Below is a small trained network, with its code and all its weights. Each question gives an input and a target symbol and asks what happens when units are switched off, that is, made to give their printed mean instead of their output.

import numpy as np


def w(rows, s, z=0):
    codes = np.array(rows[::2]) - 128.0
    scale = np.full(codes.shape[1], s)
    scale[-1] = z or s
    return codes * scale


def f(y):
    return y / 2 * (1 + np.tanh(0.7978845608 * (y + 0.044715 * y**3)))


def softmax(a):
    e = np.exp(a - a.max(-1, keepdims=True))
    return e / e.sum(-1, keepdims=True)


def log_softmax(a):
    a = a - a.max(-1, keepdims=True)
    return a - np.log(np.exp(a).sum(-1, keepdims=True))


def net(x, mask):
    ids = ['ΞΣαβγδεζηθλμπψ'.index(c) for c in x.split()]
    T = len(ids)
    res = E[ids] + P[:T]
    u = 0
    for l in range(2):
        r = res
        for j in range(2):
            rows = slice(2 * j, 2 * j + 2)
            q, k, v = (r @ M[l][rows].T for M in (Q, K, V))
            z = softmax(np.where(np.tri(T) > 0, q @ k.T / 2**0.5, -1e9)) @ v
            o = O[l][rows]
            res = res + np.where(mask[u + j], z, o[:, -1]) @ o[:, :-1]
        u += 2
        y = f(res @ A[l][:, :-1].T + A[l][:, -1])
        res = res + np.where(mask[u : u + 8], y, B[l][:, -1]) @ B[l][:, :-1]
        u += 8
    return log_softmax(res[-1] @ U[:, :-1].T + U[:, -1])


Q, K, V, O, A, B = {}, {}, {}, {}, {}, {}
E = w([
[127,139,136,124,137,108,154,184],'Ξ',
[36,119,177,205,244,79,149,141],'Σ',
[120,129,125,135,151,127,177,161],'α',
[131,164,145,118,172,124,107,176],'β',
[122,140,73,122,116,147,108,90],'γ',
[4,201,137,115,184,3,175,218],'δ',
[157,76,159,182,119,188,103,81],'ε',
[112,168,158,153,180,130,102,185],'ζ',
[153,185,74,101,123,82,79,123],'η',
[225,201,30,65,91,162,71,110],'θ',
[119,152,125,148,152,97,114,172],'λ',
[68,109,66,120,209,149,216,141],'μ',
[146,234,55,58,136,49,128,186],'π',
[81,95,197,201,163,166,83,79],'ψ',
],0.0041)
P = w([
[184,182,159,196,105,178,60,98],'0',
[16,244,46,100,230,4,189,250],'1',
[21,202,39,74,242,17,156,229],'2',
[16,177,47,76,228,35,147,212],'3',
[25,150,80,53,221,61,135,198],'4',
[33,129,77,72,227,100,121,160],'5',
[21,131,89,81,208,96,142,168],'6',
[59,106,68,92,214,158,125,148],'7',
[34,108,62,102,201,138,150,161],'8',
[51,97,72,127,208,168,136,116],'9',
[85,92,67,140,214,194,143,117],'10',
[95,78,67,137,192,202,122,115],'11',
[64,92,63,146,216,190,152,132],'12',
],0.0036)
Q[0] = w([
[45,237,118,86,230,5,131,252],'L0H0',
[240,21,124,159,28,236,98,11],'L0H0',
[225,50,134,163,67,234,90,43],'L0H1',
[238,36,114,164,56,245,105,21],'L0H1',
],0.0036)
K[0] = w([
[225,147,236,229,40,221,20,24],'L0H0',
[33,116,57,40,203,15,253,248],'L0H0',
[40,200,39,41,177,48,222,200],'L0H1',
[33,207,30,27,215,22,231,212],'L0H1',
],0.0037)
V[0] = w([
[21,104,222,188,212,35,216,201],'L0H0',
[196,157,25,26,49,77,175,219],'L0H0',
[4,198,133,87,230,8,205,225],'L0H1',
[85,46,249,222,168,235,102,20],'L0H1',
],0.0039)
O[0] = w([
[29,127,216,238,237,169,227,198,190],'L0H0',
[223,177,40,51,82,38,236,188,135],'L0H0',
[20,222,94,252,248,56,231,250,254],'L0H1',
[42,27,231,146,136,236,39,31,70],'L0H1',
],0.004,0.0044)
A[0] = w([
[162,18,240,168,55,198,69,40,111],'L0N0',
[234,178,74,64,8,121,19,48,168],'L0N1',
[68,215,50,201,217,164,171,204,255],'L0N2',
[63,204,104,72,197,32,213,164,217],'L0N3',
[110,23,203,153,41,204,15,17,147],'L0N4',
[29,120,231,230,231,213,33,110,238],'L0N5',
[192,117,173,8,20,173,20,19,189],'L0N6',
[230,74,187,13,2,218,37,47,182],'L0N7',
],0.0035,0.0031)
B[0] = w([
[92,38,218,116,76,252,106,35,115],'L0N0',
[241,200,62,39,41,112,69,57,117],'L0N1',
[63,148,100,197,214,73,61,172,254],'L0N2',
[117,111,69,131,143,82,36,175,235],'L0N3',
[136,45,195,182,74,217,32,24,116],'L0N4',
[37,91,174,247,165,159,58,152,169],'L0N5',
[219,57,35,88,34,201,33,13,117],'L0N6',
[223,44,82,32,43,215,36,24,118],'L0N7',
],0.0037,0.0096)
Q[1] = w([
[34,222,14,206,241,10,40,213],'L1H0',
[29,236,35,216,234,28,55,241],'L1H0',
[39,211,77,192,236,76,40,216],'L1H1',
[46,220,1,186,209,46,34,194],'L1H1',
],0.004)
K[1] = w([
[204,174,240,174,11,160,37,30],'L1H0',
[203,186,211,126,11,152,4,51],'L1H0',
[202,122,168,150,31,156,23,45],'L1H1',
[219,102,219,193,28,206,23,25],'L1H1',
],0.0038)
V[1] = w([
[254,247,8,27,102,19,164,201],'L1H0',
[7,133,231,242,239,89,164,205],'L1H0',
[67,5,224,165,102,241,43,19],'L1H1',
[238,53,22,3,36,179,46,13],'L1H1',
],0.0034)
O[1] = w([
[222,60,30,230,36,41,64,252,76],'L1H0',
[147,249,233,130,220,45,186,92,254],'L1H0',
[35,112,206,20,134,212,136,34,143],'L1H1',
[64,11,22,106,3,246,79,90,2],'L1H1',
],0.0037,0.0018)
A[1] = w([
[145,170,158,203,111,177,67,98,251],'L1N0',
[82,168,206,63,167,143,200,79,70],'L1N1',
[139,60,53,214,4,80,25,197,236],'L1N2',
[56,14,51,23,5,225,68,67,165],'L1N3',
[86,209,230,21,184,177,169,43,138],'L1N4',
[189,55,66,204,58,62,26,216,110],'L1N5',
[225,214,212,183,200,39,154,161,110],'L1N6',
[143,236,178,222,163,32,123,208,223],'L1N7',
],0.0037,0.0029)
B[1] = w([
[148,190,87,197,248,58,100,225,133],'L1N0',
[204,163,174,156,45,82,86,75,151],'L1N1',
[200,204,194,245,49,15,26,141,180],'L1N2',
[71,166,41,118,94,243,239,203,169],'L1N3',
[160,236,252,161,68,54,55,39,160],'L1N4',
[213,197,215,189,63,70,113,74,168],'L1N5',
[41,220,66,133,67,202,222,179,209],'L1N6',
[199,130,132,173,174,161,246,115,252],'L1N7',
],0.0034,0.017)
U = w([
[114,118,114,96,170,116,67,133,253],'Ξ',
[110,95,81,124,113,95,43,142,150],'Σ',
[248,147,174,217,63,25,8,139,117],'α',
[126,190,65,189,151,175,252,186,76],'β',
[80,137,179,104,107,142,43,66,224],'γ',
[131,87,104,95,154,114,101,132,90],'δ',
[156,129,92,133,16,157,157,180,42],'ε',
[117,75,103,93,199,132,50,158,170],'ζ',
[134,63,98,84,174,98,96,147,153],'η',
[120,78,78,53,110,208,242,121,66],'θ',
[103,98,32,100,142,155,137,160,163],'λ',
[108,63,103,104,185,108,87,131,194],'μ',
[148,79,104,119,132,122,162,119,61],'π',
[177,226,241,108,89,42,72,41,12],'ψ',
],0.0029,0.0024)

Each question gives the input, a string of symbols that net reads in full, and the target symbol t.
The units are the heads (2 rows each of Q, K, V and O) and the neurons (one row each of A and B). Each row of codes is followed by its name. A weight is (code - 128) times the scale printed after its matrix; where a second scale follows, it is the last column's (O, A, B and U).
mask holds one flag per unit, layer by layer, with each layer's heads first. A switched-off unit (its flag False) gives its mean, the last column of its rows in O or B, instead of its output. The means were averaged over made-up inputs and are rounded, as every weight is.
A unit's drop is (log p(t) with every unit on - log p(t) with that unit switched off) / (log p(t) with every unit on - log p(t) with every unit switched off).
unit that matters most: the unit with the biggest drop
k most important neurons: the k neurons with the biggest drops, biggest first
top k neurons in layer l: the k neurons of layer l with the biggest drops, biggest first
which heads matter: for each layer, one digit per head in row order, 1 if its drop is at least 0.15 and else 0, layers parted by /
drop when u is switched off: that unit's drop, to one decimal
input δ ψ β η, target β: most important neuron	(L1N6)
input ε δ δ δ δ θ ε Σ π δ, target θ: 3 most important neurons	(L1N3, L0N7, L0N6)
input δ Ξ Σ ε ε, target β: top 2 neurons in layer 1	(L1N6, L1N7)
input δ δ Σ δ α ψ α α, target β: which heads matter	00 / 11
input δ θ ψ, target β: which heads matter	00 / 11
input θ Σ δ, target ε: which heads matter	11 / 11
input π β δ δ η π γ, target α: top 2 neurons in layer 1	(L1N2, L1N5)
input δ π δ β ζ η δ ζ, target β: which heads matter	00 / 11
input θ δ ψ, target ε: which heads matter	11 / 11
input Σ β π ψ δ δ π λ Σ δ δ π γ, target ψ: top 2 neurons in layer 1	(L1N4, L1N1)
input π ψ ε Σ ε δ π δ, target α: 4 most important neurons	(L1N2, L0N1, L1N5, L0N5)
input Σ ψ μ μ π Ξ, target ψ: which heads matter	11 / 11
input δ δ δ ε δ λ θ ε, target β: which heads matter	01 / 11
input π π π λ, target α: unit that matters most	L1H0
input Σ Σ γ η π ψ β, target ψ: 3 most important neurons	(L1N4, L0N5, L1N1)
input θ π π θ δ Σ, target ε: top 2 neurons in layer 1	(L1N3, L1N2)
input Σ ψ δ δ Σ δ Σ δ, target ψ: top 3 neurons in layer 1	(L1N4, L1N1, L1N3)
input π δ δ Σ δ δ δ δ δ γ δ Σ, target α: top 2 neurons in layer 1	(L1N2, L1N5)
input Σ δ π β π, target ψ: 3 most important neurons	(L1N4, L0N5, L1N1)
input π δ δ α ε, target α: most important neuron	(L1N2)
input ε ε δ γ Ξ δ Σ δ δ Σ, target θ: 3 most important neurons	(L1N3, L0N7, L0N6)
input π η δ δ Σ Σ ζ δ δ δ Σ δ θ, target α: top 3 neurons in layer 0	(L0N1, L0N5, L0N2)
input π Σ π β δ α, target α: drop when L0N5 is switched off	0.1
input δ Σ π λ ψ δ δ π, target β: drop when L0N1 is switched off	0.0
input δ δ π π π π Ξ, target β: drop when L1H1 is switched off	0.5
input ψ Ξ ψ Σ, target γ: drop when L1H1 is switched off	0.3
input ψ δ ε γ Σ π δ ψ δ π δ π, target γ: most important neuron	(L1N4)
